Here is a tiny trained network, its code and every weight. The questions are about switching its units off for an input and a class, where a switched-off unit gives its printed mean instead of its output.

import numpy as np


def w(rows, s, z=0):
    codes = np.array(rows[::2]) - 128.0
    scale = np.full(codes.shape[1], s)
    scale[-1] = z or s
    return codes * scale


def f(y):
    return y / 2 * (1 + np.tanh(0.7978845608 * (y + 0.044715 * y**3)))


def log_softmax(a):
    a = a - a.max(-1, keepdims=True)
    return a - np.log(np.exp(a).sum(-1, keepdims=True))


def net(x, mask):
    res = np.array(x, float).reshape(1, 6) / 4 @ E
    y = f(res @ A[0][:, :-1].T + A[0][:, -1])
    res = res + np.where(mask, y, B[0][:, -1]) @ B[0][:, :-1]
    return log_softmax(res[-1] @ U[:, :-1].T + U[:, -1])


A, B = {}, {}
E = w([
[204,177,168,77,249,152,146,146,67,119],'x0',
[119,128,112,105,142,87,226,133,99,121],'x1',
[230,177,164,101,101,254,70,225,169,93],'x2',
[184,222,105,25,108,81,86,198,163,105],'x3',
[44,114,211,31,77,120,225,140,155,197],'x4',
[48,173,247,135,113,116,179,101,54,11],'x5',
],0.009)
A[0] = w([
[44,110,129,68,85,139,102,120,188,191,241],'N0',
[56,178,182,107,73,95,170,81,87,183,230],'N1',
[36,106,104,255,125,89,139,77,170,125,252],'N2',
[76,88,134,196,242,120,206,48,58,100,145],'N3',
[127,158,92,136,71,72,160,71,153,152,91],'N4',
[209,172,67,129,181,162,87,145,157,127,153],'N5',
[174,149,36,144,125,76,80,178,139,129,83],'N6',
[198,150,139,153,188,136,86,178,137,114,65],'N7',
[159,138,62,109,151,101,123,178,155,239,229],'N8',
[228,181,163,35,96,178,135,145,116,72,202],'N9',
[163,120,93,203,90,180,34,140,145,70,147],'N10',
[188,243,178,98,167,157,171,177,131,69,161],'N11',
[78,173,197,95,78,124,148,172,173,100,224],'N12',
[156,155,32,139,156,132,71,161,129,82,229],'N13',
[108,114,133,132,159,154,162,113,99,149,34],'N14',
[197,169,128,76,164,166,116,156,147,156,208],'N15',
],0.0096,0.0029)
B[0] = w([
[131,3,137,41,142,146,133,126,186,99,200],'N0',
[67,40,212,106,141,98,130,154,105,74,220],'N1',
[44,109,81,153,77,176,169,59,42,103,249],'N2',
[2,155,94,203,193,94,233,116,96,136,244],'N3',
[127,85,47,74,67,97,140,57,80,89,171],'N4',
[165,165,157,194,174,28,52,39,248,153,220],'N5',
[176,183,45,81,75,67,117,66,165,131,198],'N6',
[144,135,150,185,170,94,36,130,194,85,193],'N7',
[216,81,39,32,189,164,178,101,145,196,217],'N8',
[200,200,226,112,171,142,79,224,77,150,228],'N9',
[150,134,144,225,48,193,66,73,158,157,223],'N10',
[216,165,184,181,114,139,148,209,29,134,224],'N11',
[150,85,204,53,45,126,133,220,99,22,202],'N12',
[137,223,87,181,110,58,53,99,146,112,212],'N13',
[90,116,101,124,182,112,99,120,86,134,147],'N14',
[224,128,161,148,239,103,56,107,143,129,208],'N15',
],0.0074,0.015)
U = w([
[138,166,64,83,42,76,136,94,104,143,48],'0',
[100,91,179,63,32,116,135,158,117,77,1],'1',
[159,184,147,150,142,82,82,124,168,136,140],'2',
[61,133,128,151,163,106,202,116,75,131,217],'3',
[179,76,99,66,154,173,134,135,151,226,158],'4',
[120,126,125,182,22,247,98,105,120,142,97],'5',
[170,195,197,100,112,157,122,206,37,120,180],'6',
],0.013,0.0027)

Each question gives the input, the list of numbers given to net, and the class t.
The units are the neurons (one row each of A and B). Each row of codes is followed by its name. A weight is (code - 128) times the scale printed after its matrix; where a second scale follows, it is the last column's (A, B and U).
mask holds one flag per neuron, in row order. A switched-off neuron (its flag False) gives its mean, the last column of its row in B, instead of its output. The means were averaged over made-up inputs and are rounded, as every weight is.
A unit's drop is (log p(t) with every unit on - log p(t) with that unit switched off) / (log p(t) with every unit on - log p(t) with every unit switched off).
most important unit: the unit with the biggest drop
k most important neurons: the k neurons with the biggest drops, biggest first
drop when u is switched off: that unit's drop, to one decimal
input [-2,-5,-7,-1,-4,-2], class 3: most important unit : N3
input [-7,1,2,4,-2,-4], class 0: 2 most important neurons : [N6; N9]
input [-4,-7,-4,5,2,-6], class 4: 2 most important neurons : [N8; N0]
input [-3,-3,-3,5,7,-3], class 1: 2 most important neurons : [N12; N1]
input [7,5,-7,5,-1,-5], class 4: 2 most important neurons : [N8; N2]
input [-2,3,0,-5,7,4], class 1: 2 most important neurons : [N12; N1]
input [-6,2,-7,0,-6,0], class 3: 2 most important neurons : [N3; N2]
input [7,-5,4,-7,2,-5], class 2: 2 most important neurons : [N5; N7]
input [-3,-8,-2,-1,1,8], class 1: drop when N12 is switched off : 0.6
input [-1,-2,-5,8,4,-3], class 4: drop when N8 is switched off : 0.5
input [-7,-5,3,-6,4,5], class 1: drop when N5 is switched off : 0.0
input [-6,-8,-4,5,1,-3], class 0: drop when N4 is switched off : 0.1
